Below is a small trained network, with its code and all its weights. Each question gives an input and a target symbol and asks what happens when units are switched off, that is, made to give their printed mean instead of their output.

import numpy as np


def w(rows, s, z=0):
    codes = np.array(rows[::2]) - 128.0
    scale = np.full(codes.shape[1], s)
    scale[-1] = z or s
    return codes * scale


def norm(h):
    return h / np.sqrt((h * h).mean(-1, keepdims=True) + 1e-5)


def f(y):
    return y / 2 * (1 + np.tanh(0.7978845608 * (y + 0.044715 * y**3)))


def softmax(a):
    e = np.exp(a - a.max(-1, keepdims=True))
    return e / e.sum(-1, keepdims=True)


def log_softmax(a):
    a = a - a.max(-1, keepdims=True)
    return a - np.log(np.exp(a).sum(-1, keepdims=True))


def net(x, mask):
    ids = ['αβγδεημστω'.index(c) for c in x.split()]
    T = len(ids)
    res = E[ids] + P[:T]
    q, k, v = (norm(res) @ M[0].T for M in (Q, K, V))
    z = softmax(np.where(np.tri(T) > 0, q @ k.T / 3**0.5, -1e9)) @ v
    res = res + np.where(mask[0], z, O[0][:, -1]) @ O[0][:, :-1]
    y = f(norm(res) @ A[0][:, :-1].T + A[0][:, -1])
    res = res + np.where(mask[1:9], y, B[0][:, -1]) @ B[0][:, :-1]
    return log_softmax(norm(res)[-1] @ U[:, :-1].T + U[:, -1])


Q, K, V, O, A, B = {}, {}, {}, {}, {}, {}
E = w([
[100,137,169,97],'α',
[170,96,119,137],'β',
[85,123,171,78],'γ',
[208,206,136,215],'δ',
[190,1,90,92],'ε',
[55,72,159,123],'η',
[143,38,105,120],'μ',
[164,202,148,112],'σ',
[113,100,114,139],'τ',
[71,172,103,142],'ω',
],0.024)
P = w([
[68,152,48,2],'0',
[87,126,97,59],'1',
[110,113,111,92],'2',
[132,111,125,122],'3',
[142,107,140,154],'4',
[131,103,152,171],'5',
[128,86,163,157],'6',
],0.009)
Q[0] = w([
[100,155,104,60],'h1',
[107,2,176,64],'h1',
[123,64,187,1],'h1',
],0.0099)
K[0] = w([
[67,116,64,80],'h1',
[82,88,139,248],'h1',
[112,121,154,222],'h1',
],0.012)
V[0] = w([
[237,83,250,46],'h1',
[132,159,200,120],'h1',
[1,172,54,239],'h1',
],0.005)
O[0] = w([
[134,146,206,68,104],'h1',
[184,85,57,113,5],'h1',
[117,244,114,178,81],'h1',
],0.011,0.0019)
A[0] = w([
[79,141,133,64,168],'n1',
[198,171,130,139,2],'n2',
[50,62,157,175,36],'n3',
[108,108,89,55,4],'n4',
[245,56,101,141,147],'n5',
[146,105,174,135,40],'n6',
[183,127,24,169,124],'n7',
[169,163,157,50,162],'n8',
],0.011,0.003)
B[0] = w([
[170,225,152,196,202],'n1',
[151,61,82,120,126],'n2',
[160,59,93,101,211],'n3',
[117,117,71,166,156],'n4',
[78,203,137,147,254],'n5',
[75,125,160,150,129],'n6',
[105,40,193,175,151],'n7',
[172,10,129,140,171],'n8',
],0.011,0.0057)
U = w([
[133,159,131,101,84],'α',
[86,178,151,4,23],'β',
[90,135,226,99,53],'γ',
[187,163,117,244,14],'δ',
[122,156,120,95,10],'ε',
[81,188,114,106,72],'η',
[82,86,52,65,215],'μ',
[204,126,146,95,238],'σ',
[47,242,61,180,219],'τ',
[104,119,111,211,4],'ω',
],0.013,0.0038)

Each question gives the input, a string of symbols that net reads in full, and the target symbol t.
The units are the heads (3 rows each of Q, K, V and O) and the neurons (one row each of A and B). Each row of codes is followed by its name. A weight is (code - 128) times the scale printed after its matrix; where a second scale follows, it is the last column's (O, A, B and U).
mask holds one flag per unit, heads first, then neurons. A switched-off unit (its flag False) gives its mean, the last column of its rows in O or B, instead of its output. The means were averaged over made-up inputs and are rounded, as every weight is.
A unit's drop is (log p(t) with every unit on - log p(t) with that unit switched off) / (log p(t) with every unit on - log p(t) with every unit switched off).
The circuit of an input: a set's keep is (log p(t) with only the set's units on - log p(t) with every unit switched off) / (log p(t) with every unit on - log p(t) with every unit switched off). Starting from all 9 units, units are removed one at a time, each time the one whose removal leaves the highest keep (on an exact tie, the one counted first), for as long as the keep stays at least 0.8.
units of the circuit, in order: the units of the circuit, biggest drop first
k most important neurons: the k neurons with the biggest drops, biggest first
drop of u: that unit's drop, to one decimal
input ω ω γ μ β, target γ: units of the circuit, in order : h1, n1, n5
input μ α δ μ τ, target μ: 2 most important neurons : n1, n3
input τ δ α, target δ: units of the circuit, in order : n1, h1, n8
input ω γ β, target τ: 2 most important neurons : n5, n3
input α σ α, target σ: 2 most important neurons : n8, n5
input σ μ ω ε, target ω: 3 most important neurons : n7, n5, n3
input τ γ μ β, target γ: units of the circuit, in order : h1, n5
input μ ω μ α, target τ: most important neuron : n1
input σ ω σ ω μ τ η, target μ: 4 most important neurons : n3, n5, n7, n1
input β μ γ β η, target μ: 3 most important neurons : n3, n5, n7
input γ μ μ μ μ τ, target μ: 2 most important neurons : n3, n1
input ω γ μ ω γ β, target τ: drop of h1 : -0.1
input γ β μ μ ε ω σ, target σ: drop of n8 : 0.2
input γ α ε α σ, target σ: drop of h1 : 0.0
